Here are made-up objects, facts about them, and rows of numbers that follow some of those facts. Name the object behind each unnamed row.

Known rows:
kidras: 6 -4 -7 -6 6 20 -2 3 10 -13 0 -2 -34 2 1 18 -3 -22 -22 3 3 -9 -7 23 11 5
 0 -7 34 17
fikla: 5 -9 5 1 10 10 3 -1 -7 -16 2 -3 -15 5 5 0 -5 0 1 -8 16 -4 -13 14 17 -5 0
 2 5 5
drule: 4 -8 5 8 6 10 -1 -3 -5 -18 3 5 -8 4 -2 -3 -8 -7 -6 -3 7 -11 -11 13 10 2
 7 -3 6 7
flaflam: 8 -11 1 18 2 3 4 -2 -5 -13 2 7 -1 3 -1 -2 -6 -13 -1 4 -1 -14 -6 16 5 13
 8 -1 9 10
tazem: 12 -3 4 0 8 -4 0 5 -12 -21 3 -3 -11 15 3 9 -1 -17 -12 -8 19 -8 -4 25 16
 0 2 -7 14 8
supeflol: 9 -11 4 18 2 -1 3 0 -6 -17 0 5 0 7 0 -4 -7 -15 -5 0 0 -14 -7 19 5 13 11
 -3 9 8
kive: 7 -7 7 19 7 9 -1 3 -7 -17 0 4 -8 4 -3 -6 -10 -9 -1 -1 3 -13 -10 14 5 1 9
 -4 -1 9
nikudre: 11 -11 3 16 8 -16 8 -9 3 -11 1 9 1 4 0 -18 -10 3 16 -2 32 -21 -23 1 9 5
 16 3 16 -3
dramo: 7 -7 4 -2 10 10 2 -1 -5 -16 4 -1 -15 4 1 1 -5 -2 -3 -5 19 -9 -12 12 16
 -6 3 -3 7 5
raguk: 9 -6 0 2 10 6 3 -2 -9 -12 5 2 -14 4 4 4 -2 -5 1 -1 20 -8 -8 15 13 -2 -2
 -2 14 8
flobre: 4 -1 11 12 5 0 0 1 -6 -7 2 11 -5 1 0 -7 1 -3 -3 0 3 -12 -5 25 -3 7 9 4 3
 22
stavul: 2 -3 4 19 8 14 0 -10 0 -17 2 10 5 5 3 8 -6 -11 6 -1 18 -6 6 13 10 0 -1
 -9 26 9
fulu: 9 -7 1 1 10 7 3 -1 -8 -13 5 1 -14 4 3 4 -3 -5 0 -2 19 -8 -9 14 14 -3 -1
 -2 13 7
gepum: 5 -5 7 18 7 11 -1 -1 1 -17 -2 4 -6 4 -5 -3 -9 -9 -1 -2 4 -13 -7 12 6 1 8
 -4 4 8
finom: 15 -12 -1 15 6 -3 9 3 -11 -8 2 4 -4 4 4 -2 -7 -6 10 6 16 -15 -6 13 9 3 7
 -1 5 7
felusti: 7 2 9 16 18 1 -4 -2 1 -15 -1 6 -22 4 -1 -12 -7 1 13 -9 31 -13 -21 6 2 -8
 3 -2 18 6
trekle: 12 -10 3 7 6 5 6 2 1 -13 -2 -3 -8 4 -1 -2 -7 -5 -1 0 9 -15 -10 10 14 0
 10 -1 -3 5
nekle: 7 -6 7 22 7 1 0 0 -7 -17 1 8 -6 5 -4 -9 -11 -7 3 -3 10 -17 -12 10 5 1 11
 -3 2 7

Some facts about the objects:
teno -Ω-> daste; gruplon -Ω-> braze; tanezu -Ω-> drule; viten -Ω-> rivom; plodris -Ω-> klofu
skibrus -Ω-> truflestil; stiskur -Ω-> bizon; tribra -Ω-> bretreral; fenur -Ω-> gepum; fisur -Ω-> tanezu
fledronil -Ω-> dalos; supeflol -Ω-> klokevuk; dekom -Ω-> vokotor; bragrer -Ω-> sabu; ritrasuk -Ω-> stavul
diplir -Ω-> gragrur; dobrun -Ω-> gotrol; tuvos -Ω-> trekle; kesen -Ω-> setugar; trabodra -Ω-> leflek
zalok -Ω-> refu; stisa -Ω-> kuplin; vugro -Ω-> ligul; zabrak -Ω-> dobrun; braze -Ω-> dekom
mizer -Ω-> vozubrum; vozubrum -Ω-> fledronil; breber -Ω-> vugro; siskel -Ω-> nafo; daste -Ω-> vison
skedrus -Ω-> siskel; brotem -Ω-> tester; refu -Ω-> noriskes; losi -Ω-> fleman; pogrek -Ω-> furim
gotrol -Ω-> nekle; roben -Ω-> temek; natin -Ω-> vidudrak; dafla -Ω-> bragrer; fefar -Ω-> toges
kludrak -Ω-> plodris; flimero -Ω-> refel; trotal -Ω-> klakon; vison -Ω-> ploluklil; salim -Ω-> tribra
tiflo -Ω-> zeredu; vaves -Ω-> kledra; grike -Ω-> fipe; stavul -Ω-> fenur; tester -Ω-> babrapun
ploluklil -Ω-> zalok; flaflam -Ω-> diplir; logok -Ω-> kludrak; dalos -Ω-> beren; setugar -Ω-> siti
kegra -Ω-> kuze; rogreflil -Ω-> fuba; kledra -Ω-> mizer; ligul -Ω-> kleplel; nafo -Ω-> kegra
fulu -Ω-> koflom; grinak -Ω-> trotal; flositrur -Ω-> tuvos; plufo -Ω-> zuste; finom -Ω-> roben
vuploske -Ω-> kidras; sabu -Ω-> fikiples; refel -Ω-> salim; fipe -Ω-> groskos; kuze -Ω-> teno
bilo -Ω-> breber; kuplin -Ω-> finom; tregrustos -Ω-> verir; flobre -Ω-> pogrek; zeredu -Ω-> ritrasuk
raguk -Ω-> vibun; brubin -Ω-> skibrus; kidras -Ω-> gruplon; vibun -Ω-> tregrustos; dolis -Ω-> tiflo
vata -Ω-> steminas; steminas -Ω-> stiskur; zepes -Ω-> gilu; vokotor -Ω-> klogas; gragrur -Ω-> dramo
klofu -Ω-> flobre; tazem -Ω-> plufo; beren -Ω-> bobik; teno -ε-> 773; zazi -ε-> 461
gruplon -ε-> 461; tanezu -ε-> 461; viten -ε-> 417; plodris -ε-> 461; dramo -ε-> 461
stiskur -ε-> 339; tribra -ε-> 339; fenur -ε-> 202; fledronil -ε-> 151; grasodol -ε-> 773
supeflol -ε-> 202; tubro -ε-> 773; dekom -ε-> 417; bragrer -ε-> 461; diplir -ε-> 773
verir -ε-> 339; nesar -ε-> 151; babrapun -ε-> 417; bizon -ε-> 417; dobrun -ε-> 151
tuvos -ε-> 417; rivom -ε-> 417; tralur -ε-> 417; felusti -ε-> 773; kesen -ε-> 339
kleplel -ε-> 339; trabodra -ε-> 461; gepum -ε-> 417; zalok -ε-> 461; stisa -ε-> 773
vugro -ε-> 461; zabrak -ε-> 773; braze -ε-> 202; mizer -ε-> 461; breber -ε-> 461
fuba -ε-> 461; fikla -ε-> 461; drule -ε-> 339; siskel -ε-> 773; daste -ε-> 417
skedrus -ε-> 417; brotem -ε-> 773; gruskur -ε-> 417; refu -ε-> 773; losi -ε-> 417
klogas -ε-> 773; gotrol -ε-> 461; roben -ε-> 461; natin -ε-> 773; dafla -ε-> 339
penir -ε-> 151; fefar -ε-> 151; kludrak -ε-> 461; kive -ε-> 417; flimero -ε-> 202
trotal -ε-> 461; vison -ε-> 461; salim -ε-> 773; tiflo -ε-> 151; furim -ε-> 417
temek -ε-> 773; fikiples -ε-> 339; grike -ε-> 461; leflek -ε-> 417; stavul -ε-> 151
tester -ε-> 461; ploluklil -ε-> 151; flaflam -ε-> 202; logok -ε-> 417; gilu -ε-> 417
dalos -ε-> 151; kegra -ε-> 773; rogreflil -ε-> 461; bretreral -ε-> 417; kledra -ε-> 202
greku -ε-> 773; ligul -ε-> 202; fleman -ε-> 417; nafo -ε-> 773; folal -ε-> 417
fulu -ε-> 461; grinak -ε-> 461; flositrur -ε-> 151; plufo -ε-> 417; fedis -ε-> 461
vudum -ε-> 151; klokevuk -ε-> 417; toges -ε-> 417; trivul -ε-> 151; refel -ε-> 773
fipe -ε-> 202; kuze -ε-> 773; bilo -ε-> 461; diple -ε-> 461; flobre -ε-> 417
zeredu -ε-> 461; raguk -ε-> 461; brubin -ε-> 151; kidras -ε-> 461; vibun -ε-> 339
dolis -ε-> 461; groskos -ε-> 151; nekle -ε-> 417; vata -ε-> 151; koflom -ε-> 773
steminas -ε-> 151; zepes -ε-> 417; zuste -ε-> 461; vokotor -ε-> 202; klofu -ε-> 339
tazem -ε-> 461; beren -ε-> 773; zazi -ζ-> flimero; zazi -ζ-> zuste; grasodol -ζ-> folal
grasodol -ζ-> zuste; grasodol -ζ-> kuplin; supeflol -ζ-> bilo; supeflol -ζ-> refu; supeflol -ζ-> kive
tubro -ζ-> supeflol; bragrer -ζ-> brotem; bragrer -ζ-> trivul; bragrer -ζ-> diple; ritrasuk -ζ-> bilo
babrapun -ζ-> zabrak; truflestil -ζ-> refu; kesen -ζ-> refu; trabodra -ζ-> zuste; trabodra -ζ-> finom
zabrak -ζ-> zeredu; vozubrum -ζ-> temek; fikla -ζ-> truflestil; brotem -ζ-> fikla; brotem -ζ-> zuste
brotem -ζ-> truflestil; penir -ζ-> trabodra; penir -ζ-> zuste; penir -ζ-> zeredu; kive -ζ-> zuste
kive -ζ-> zeredu; salim -ζ-> felusti; salim -ζ-> nikudre; salim -ζ-> nekle; temek -ζ-> folal
temek -ζ-> bilo; temek -ζ-> grasodol; ploluklil -ζ-> felusti; ploluklil -ζ-> temek; ploluklil -ζ-> refu
dalos -ζ-> refu; greku -ζ-> zabrak; greku -ζ-> tralur; folal -ζ-> vudum; flositrur -ζ-> zabrak
plufo -ζ-> zuste; finom -ζ-> nekle; vudum -ζ-> dalos; refel -ζ-> dalos; bilo -ζ-> refu
diple -ζ-> dalos; zeredu -ζ-> zuste; kidras -ζ-> vudum; nekle -ζ-> zeredu; koflom -ζ-> trivul
klofu -ζ-> bilo; klofu -ζ-> ploluklil; tazem -ζ-> bilo; beren -ζ-> vudum

Rows to name:
No name comes twice in this set of rows, the named rows included.
12 -13 -3 10 7 9 7 -2 5 -3 -3 5 -10 -4 5 -7 -4 -1 8 12 17 -12 -14 9 1 9
 6 -2 23 8 => kuplin
5 -5 9 15 6 8 -1 1 -1 -16 -1 5 -9 4 -4 -6 -7 -7 -4 -3 2 -13 -10 14 4 2
 10 -1 0 11 => furim
12 -4 1 -3 8 -10 5 16 -4 -13 -5 5 -14 16 -3 5 -1 -22 -6 9 9 -9 -8 23 2 5
 0 -2 0 -6 => vozubrum
6 8 7 8 15 14 -7 6 4 -14 -4 -3 -31 9 -1 10 1 -16 -8 -7 7 -4 -3 22 5 -5
 -9 -3 15 18 => refel
13 -11 -3 13 5 1 8 3 -2 -8 1 1 -12 4 2 3 -7 -11 3 4 7 -15 -7 14 12 5 6 2
 8 9 => vuploske
19 -7 3 25 12 10 -5 -6 -13 -13 1 -4 -5 2 -1 -7 -2 -11 -6 -2 3 -14 -9 9 7
 14 -4 -5 9 14 => daste
14 -4 5 16 5 -2 6 0 3 -20 -4 -2 13 18 3 15 -5 -21 -1 -1 21 -9 14 20 18 2
 8 -12 18 7 => ritrasuk
3 -9 -7 30 3 4 3 3 -5 -12 3 9 -25 3 0 5 -14 -20 2 2 -6 -17 -9 19 6 9 8 2
 20 19 => dekom
8 4 7 14 17 10 -4 4 -4 -12 0 2 -26 5 -1 1 -4 -7 5 -6 17 -9 -8 13 5 -10
 -5 -2 8 13 => natin
6 -4 6 19 7 5 0 0 -5 -11 1 8 -8 3 -1 -3 -4 -9 -1 1 3 -12 -6 18 1 7 5 0 7
 15 => logok
9 14 3 8 13 12 -6 1 2 -10 12 5 -24 1 -18 12 -5 -12 -1 -3 14 -29 -1 0 16
 -25 -3 -3 -18 11 => greku
-1 -2 2 0 11 6 -2 3 -2 -14 -1 12 -21 7 -2 2 0 -16 -5 3 3 -2 -12 20 -2 6
 -9 2 14 -1 => dalos

Now the same objects, written a new way:
Known rows:
daste: 7 3 4 -11 -3 9 7 0 7 -4 24 -1 -2 3 -8 3 -2 11 -8 -9 3 -4 4 -4 3 8
natin: -14 -1 -3 -1 -17 -2 12 -11 -4 5 19 8 -13 -6 1 5 -16 6 -7 -19 -8 7 5 6 -2
 0
supeflol: -6 1 -3 -10 -10 -7 6 -16 5 -11 34 18 6 6 6 -2 -21 -3 -6 -7 -7 -8 8 -4
 -12 9
fenur: -8 1 2 -8 4 -2 6 -10 -1 -3 22 8 -12 5 4 3 -12 9 -2 -14 0 -3 13 -5 0 7
drule: -24 -8 5 -1 -9 -8 9 -6 0 2 21 6 -19 4 0 -8 -9 18 -5 -10 -3 1 -3 3 0 19
breber: -2 1 2 -8 -6 8 7 -2 10 0 20 1 -7 9 -4 6 -5 14 -11 -3 1 -4 5 -5 0 3
kesen: -19 -1 -4 -10 -18 -12 9 -11 -4 -5 33 14 -6 7 3 -17 -17 10 -14 -6 -12 -4
 -4 4 -10 19
setugar: -4 -1 5 -12 -1 4 10 -5 5 -2 25 3 -8 4 -2 -4 -6 11 -4 -11 0 1 7 2 1 13
folal: 11 10 21 -21 -10 -8 -7 4 12 0 26 13 0 2 -6 2 -2 7 -20 -2 0 0 10 -4 -3 9
babrapun: 7 2 9 -4 -7 -4 6 11 6 -11 32 7 10 9 -3 -5 -2 7 -13 -6 8 -3 13 -6 -2 11
tribra: -24 -5 5 -4 -9 -6 9 -7 -5 4 23 5 -17 -1 0 -9 -10 16 -7 -13 -7 0 -3 2 -1
 18
dobrun: -7 0 4 -8 -4 3 7 -9 -2 -1 23 6 -5 2 -4 13 -10 8 0 -9 -4 -2 9 -6 -4 10
tralur: 6 2 5 -10 -2 10 9 0 7 -3 24 -2 -3 4 -7 1 -1 10 -9 -9 3 -2 6 -3 2 7
dekom: 7 3 4 -10 -2 9 7 0 10 -3 23 0 -3 3 -6 1 -2 11 -8 -8 4 -4 5 -3 2 7
roben: 1 2 4 -8 -5 7 6 -3 4 -3 22 1 -5 6 -6 2 -4 12 -10 -8 3 -4 6 -7 1 6
felusti: -15 -2 1 2 -11 -5 8 -12 -3 0 19 8 -14 0 4 -3 -17 8 -8 -19 -2 5 6 1 0 0
trekle: -5 -5 8 -9 -1 5 8 -8 6 -3 24 2 -9 6 -4 -3 -4 14 -2 -7 2 4 9 1 1 15
dramo: 4 -3 5 -6 -4 2 6 -4 4 -5 22 -1 -5 2 -7 2 -2 11 -7 -8 5 -2 5 -6 2 8

Rows to name:
No name comes twice in this set of rows, the named rows included.
-19 -3 0 -8 -5 -8 11 -6 -6 5 24 3 -18 -6 5 -13 -8 12 -9 -17 -11 0 -5 7
 -5 16 => dafla
-12 0 1 -5 -3 1 7 -8 5 1 19 8 -12 10 3 12 -13 10 -2 -7 -2 -3 13 -3 0 5 => ligul
-17 2 0 0 -11 0 9 -11 -5 3 18 8 -15 2 6 -3 -18 10 -10 -19 -5 4 7 -1 0 0 => stisa
4 4 6 -13 -9 -1 2 -4 10 -6 32 9 8 1 2 -8 -10 0 -16 -8 -2 -8 5 -8 -11 7 => tazem
0 -2 3 -14 3 -1 11 -5 4 -2 26 2 -9 -1 -2 -7 -3 8 -4 -14 -1 -1 5 6 1 13 => sabu
3 0 -5 -9 -7 -1 -1 -13 9 -2 24 -7 -5 -7 -6 -4 3 14 -9 -4 4 0 18 -13 9 12 => zuste
-1 4 -10 -4 -11 -6 4 3 8 -4 33 1 8 -2 5 -10 1 11 -16 0 1 -3 29 -14 2 13 => zeredu
-4 -1 3 -9 -8 -11 3 -11 7 -11 32 17 4 6 2 3 -16 -1 -6 -6 -2 -10 7 -6 -10
 11 => ploluklil
-14 9 -11 -6 -24 -16 1 -16 0 -2 27 14 -8 -3 8 -12 -19 9 -16 -12 -7 2 18
 -6 6 10 => brotem
9 -5 7 -11 -4 8 8 -6 8 -4 24 -2 0 2 -13 3 2 10 -6 -3 3 3 7 0 -3 6 => toges

